Below is a small trained network, with its code and all its weights. Each question gives an input and a target symbol and asks what happens when units are switched off, that is, made to give their printed mean instead of their output.

import numpy as np


def w(rows, s, z=0):
    codes = np.array(rows[::2]) - 128.0
    scale = np.full(codes.shape[1], s)
    scale[-1] = z or s
    return codes * scale


def softmax(a):
    e = np.exp(a - a.max(-1, keepdims=True))
    return e / e.sum(-1, keepdims=True)


def log_softmax(a):
    a = a - a.max(-1, keepdims=True)
    return a - np.log(np.exp(a).sum(-1, keepdims=True))


def net(x, mask):
    ids = ['ΛΣΩαδεζημπψ'.index(c) for c in x.split()]
    T = len(ids)
    res = E[ids] + P[:T]
    u = 0
    for l in range(2):
        r = res
        for j in range(3):
            rows = slice(3 * j, 3 * j + 3)
            q, k, v = (r @ M[l][rows].T for M in (Q, K, V))
            z = softmax(np.where(np.tri(T) > 0, q @ k.T / 3**0.5, -1e9)) @ v
            o = O[l][rows]
            res = res + np.where(mask[u + j], z, o[:, -1]) @ o[:, :-1]
        u += 3
    return log_softmax(res[-1] @ U[:, :-1].T + U[:, -1])


Q, K, V, O = {}, {}, {}, {}
E = w([
[181,159,122],'Λ',
[121,101,145],'Σ',
[148,134,103],'Ω',
[134,123,113],'α',
[158,98,80],'δ',
[139,127,106],'ε',
[129,154,156],'ζ',
[141,123,127],'η',
[101,84,214],'μ',
[80,141,4],'π',
[120,120,109],'ψ',
],0.024)
P = w([
[91,166,141],'0',
[245,55,153],'1',
[239,75,164],'2',
[231,97,170],'3',
[238,99,164],'4',
[250,124,149],'5',
[253,116,148],'6',
],0.0054)
Q[0] = w([
[124,102,101],'L0H0',
[151,127,63],'L0H0',
[112,127,110],'L0H0',
[80,154,167],'L0H1',
[8,49,133],'L0H1',
[184,167,161],'L0H1',
[132,132,70],'L0H2',
[155,58,157],'L0H2',
[125,107,132],'L0H2',
],0.016)
K[0] = w([
[168,71,86],'L0H0',
[158,91,43],'L0H0',
[165,132,97],'L0H0',
[214,8,136],'L0H1',
[152,75,222],'L0H1',
[125,139,75],'L0H1',
[67,146,123],'L0H2',
[155,174,114],'L0H2',
[137,138,89],'L0H2',
],0.012)
V[0] = w([
[87,72,116],'L0H0',
[71,255,191],'L0H0',
[95,132,61],'L0H0',
[50,137,130],'L0H1',
[74,221,121],'L0H1',
[130,75,41],'L0H1',
[232,181,122],'L0H2',
[106,21,196],'L0H2',
[28,203,180],'L0H2',
],0.0074)
O[0] = w([
[119,139,92,122],'L0H0',
[143,101,115,2],'L0H0',
[99,151,231,124],'L0H0',
[90,161,160,88],'L0H1',
[106,184,239,96],'L0H1',
[116,16,179,166],'L0H1',
[254,128,106,204],'L0H2',
[55,68,160,106],'L0H2',
[67,184,196,16],'L0H2',
],0.007,0.0066)
Q[1] = w([
[114,124,165],'L1H0',
[116,33,112],'L1H0',
[48,135,135],'L1H0',
[74,110,165],'L1H1',
[78,196,254],'L1H1',
[186,159,113],'L1H1',
[106,61,88],'L1H2',
[112,125,217],'L1H2',
[65,88,149],'L1H2',
],0.013)
K[1] = w([
[97,91,159],'L1H0',
[183,178,130],'L1H0',
[128,18,105],'L1H0',
[198,2,160],'L1H1',
[125,16,228],'L1H1',
[85,163,108],'L1H1',
[27,59,61],'L1H2',
[230,109,141],'L1H2',
[125,89,64],'L1H2',
],0.011)
V[1] = w([
[153,170,161],'L1H0',
[68,151,93],'L1H0',
[133,253,66],'L1H0',
[78,152,128],'L1H1',
[36,164,127],'L1H1',
[182,168,84],'L1H1',
[210,194,100],'L1H2',
[182,214,169],'L1H2',
[43,211,197],'L1H2',
],0.011)
O[1] = w([
[48,2,76,146],'L1H0',
[120,72,43,63],'L1H0',
[32,85,101,156],'L1H0',
[173,36,80,82],'L1H1',
[193,27,78,44],'L1H1',
[25,114,178,201],'L1H1',
[140,111,35,189],'L1H2',
[86,10,36,132],'L1H2',
[94,28,210,6],'L1H2',
],0.0051,0.013)
U = w([
[105,48,107,145],'Λ',
[133,116,128,136],'Σ',
[118,132,103,113],'Ω',
[119,134,133,1],'α',
[167,91,141,194],'δ',
[122,129,127,93],'ε',
[146,231,144,79],'ζ',
[136,115,226,77],'η',
[131,122,120,107],'μ',
[3,176,61,202],'π',
[130,130,179,175],'ψ',
],0.0069,0.0032)

Each question gives the input, a string of symbols that net reads in full, and the target symbol t.
The units are the heads (3 rows each of Q, K, V and O). Each row of codes is followed by its name. A weight is (code - 128) times the scale printed after its matrix; where a second scale follows, it is the last column's (O and U).
mask holds one flag per head, layer by layer. A switched-off head (its flag False) gives its mean, the last column of its rows in O, instead of its output. The means were averaged over made-up inputs and are rounded, as every weight is.
A unit's drop is (log p(t) with every unit on - log p(t) with that unit switched off) / (log p(t) with every unit on - log p(t) with every unit switched off).
The circuit of an input: a set's keep is (log p(t) with only the set's units on - log p(t) with every unit switched off) / (log p(t) with every unit on - log p(t) with every unit switched off). Starting from all 6 units, units are removed one at a time, each time the one whose removal leaves the highest keep (on an exact tie, the one counted first), for as long as the keep stays at least 0.8.
units of the circuit, in order: the units of the circuit, biggest drop first
unit that matters most: the unit with the biggest drop
which heads matter: for each layer, one digit per head in row order, 1 if its drop is at least 0.15 and else 0, layers parted by /
input μ Λ δ Λ ψ, target η: which heads matter : 001 / 001
input μ Λ Ω, target η: unit that matters most : L1H2
input ζ Λ α, target Λ: units of the circuit, in order : L1H2, L0H1, L0H2, L1H0
input μ ψ ζ ζ Λ, target η: units of the circuit, in order : L1H2, L0H2, L0H1
input δ δ ζ, target ζ: units of the circuit, in order : L1H2, L0H1, L1H0, L1H1
input π δ Λ α δ Λ, target δ: which heads matter : 011 / 010
input Λ Ω δ, target π: which heads matter : 001 / 111
input δ η μ μ ψ δ, target ζ: which heads matter : 000 / 101
input Λ Σ ψ δ Λ, target π: which heads matter : 011 / 111
input Λ Σ α μ Ω Ω, target π: which heads matter : 011 / 110
input δ Λ δ Λ ψ, target ζ: units of the circuit, in order : L1H2, L0H1, L1H1, L0H2
input δ δ δ ε, target ζ: units of the circuit, in order : L1H2, L1H0, L0H1
input Λ δ ψ, target π: units of the circuit, in order : L1H1, L1H0, L0H2, L1H2
input ζ π Λ ζ δ, target Λ: unit that matters most : L0H1
input δ Σ η η, target ζ: units of the circuit, in order : L1H2, L1H0, L0H1
input μ η Σ, target η: units of the circuit, in order : L1H2, L0H2, L0H0
input δ Λ ε Ω, target ζ: units of the circuit, in order : L1H2, L0H1, L1H1, L1H0
input ζ δ ψ Λ ζ ζ, target Λ: units of the circuit, in order : L0H1, L0H2, L1H2, L1H0
input ζ μ ζ δ δ ε, target Λ: which heads matter : 011 / 111
input δ δ Λ Λ Λ ε, target ζ: which heads matter : 011 / 011
